Below are the code and all the weights of a small trained network. Each question names an input and a class and asks about switching units off, where a switched-off unit gives its printed mean instead of its output.

import numpy as np


def w(rows, s, z=0):
    codes = np.array(rows[::2]) - 128.0
    scale = np.full(codes.shape[1], s)
    scale[-1] = z or s
    return codes * scale


def norm(h):
    return h / np.sqrt((h * h).mean(-1, keepdims=True) + 1e-5)


def f(y):
    return np.maximum(y, 0)


def log_softmax(a):
    a = a - a.max(-1, keepdims=True)
    return a - np.log(np.exp(a).sum(-1, keepdims=True))


def net(x, mask):
    res = np.array(x, float).reshape(1, 8) / 4 @ E
    u = 0
    for l in range(3):
        y = f(norm(res) @ A[l][:, :-1].T + A[l][:, -1])
        res = res + np.where(mask[u : u + 6], y, B[l][:, -1]) @ B[l][:, :-1]
        u += 6
    return log_softmax(norm(res)[-1] @ U[:, :-1].T + U[:, -1])


A, B = {}, {}
E = w([
[163,35,193],'x0',
[154,42,57],'x1',
[79,29,55],'x2',
[117,102,69],'x3',
[163,146,107],'x4',
[92,172,121],'x5',
[255,165,75],'x6',
[111,120,91],'x7',
],0.0041)
A[0] = w([
[118,87,3,86],'L0N1',
[65,84,195,83],'L0N2',
[60,82,197,75],'L0N3',
[200,167,127,179],'L0N4',
[192,57,193,45],'L0N5',
[110,8,56,4],'L0N6',
],0.0069,0.0021)
B[0] = w([
[114,93,56,253],'L0N1',
[69,75,171,228],'L0N2',
[57,68,176,232],'L0N3',
[205,101,187,227],'L0N4',
[171,71,165,198],'L0N5',
[97,171,1,248],'L0N6',
],0.0097,0.0029)
A[1] = w([
[125,246,151,150],'L1N1',
[159,236,118,57],'L1N2',
[49,106,253,146],'L1N3',
[87,255,186,254],'L1N4',
[101,112,72,105],'L1N5',
[233,176,147,172],'L1N6',
],0.0078,0.0018)
B[1] = w([
[132,222,126,176],'L1N1',
[139,191,180,164],'L1N2',
[32,3,129,253],'L1N3',
[67,210,157,210],'L1N4',
[197,150,109,185],'L1N5',
[181,87,219,213],'L1N6',
],0.012,0.0047)
A[2] = w([
[159,122,112,112],'L2N1',
[169,41,162,228],'L2N2',
[146,88,1,7],'L2N3',
[96,124,108,60],'L2N4',
[109,75,48,90],'L2N5',
[202,124,87,190],'L2N6',
],0.013,0.0019)
B[2] = w([
[101,83,124,155],'L2N1',
[210,133,30,245],'L2N2',
[2,251,25,254],'L2N3',
[148,100,113,162],'L2N4',
[196,160,46,244],'L2N5',
[37,35,73,206],'L2N6',
],0.012,0.0061)
U = w([
[219,87,94,173],'0',
[44,80,172,1],'1',
[139,236,223,107],'2',
[80,177,10,189],'3',
],0.011,0.0052)

Each question gives the input, the list of numbers given to net, and the class t.
The units are the neurons (one row each of A and B). Each row of codes is followed by its name. A weight is (code - 128) times the scale printed after its matrix; where a second scale follows, it is the last column's (A, B and U).
mask holds one flag per neuron, layer by layer. A switched-off neuron (its flag False) gives its mean, the last column of its row in B, instead of its output. The means were averaged over made-up inputs and are rounded, as every weight is.
A unit's drop is (log p(t) with every unit on - log p(t) with that unit switched off) / (log p(t) with every unit on - log p(t) with every unit switched off).
The circuit of an input: a set's keep is (log p(t) with only the set's units on - log p(t) with every unit switched off) / (log p(t) with every unit on - log p(t) with every unit switched off). Starting from the 12 units with the biggest drops (on a tie, the unit counted first), units are removed one at a time, each time the one whose removal leaves the highest keep (on an exact tie, the one counted first), for as long as the keep stays at least 0.8.
units of the circuit, in order: the units of the circuit, biggest drop first
top k neurons: the k neurons with the biggest drops, biggest first
top k neurons in layer l: the k neurons of layer l with the biggest drops, biggest first
drop of u: that unit's drop, to one decimal
input [0,1,-7,3,-5,-4,-2,-2], class 0: top 2 neurons : L2N3; L2N2
input [3,-4,-4,2,7,-8,-4,2], class 1: units of the circuit, in order : L2N5
input [-6,-6,-4,3,-7,2,-6,-2], class 1: units of the circuit, in order : L2N3; L2N5
input [2,-5,-7,-1,3,-8,0,-3], class 0: top 4 neurons : L2N3; L0N4; L1N6; L0N6
input [6,-5,-5,-2,5,7,-7,1], class 1: top 2 neurons : L1N3; L2N3
input [4,2,1,-4,-5,3,1,-3], class 1: top 2 neurons : L1N3; L0N3
input [-6,-6,3,3,-4,-6,8,6], class 0: top 2 neurons in layer 1 : L1N6; L1N2
input [6,-7,-5,-6,-7,-8,0,-6], class 1: top 2 neurons : L1N3; L2N5
input [-5,-7,7,-7,0,-6,6,-6], class 0: top 2 neurons : L0N4; L1N6
input [-1,-6,-8,5,6,-6,-6,-3], class 1: top 2 neurons : L1N3; L0N6
input [6,-5,7,1,6,1,5,-5], class 0: top 2 neurons : L2N3; L1N6
input [-6,-5,-1,1,-6,-6,-7,7], class 1: drop of L2N3 : 0.2
input [1,-6,1,1,0,-2,-2,-1], class 1: drop of L0N1 : 0.1
input [4,-2,3,-7,-1,-8,-2,2], class 0: drop of L2N3 : 0.4
input [3,6,-7,2,-6,-3,3,7], class 0: drop of L2N3 : 0.2
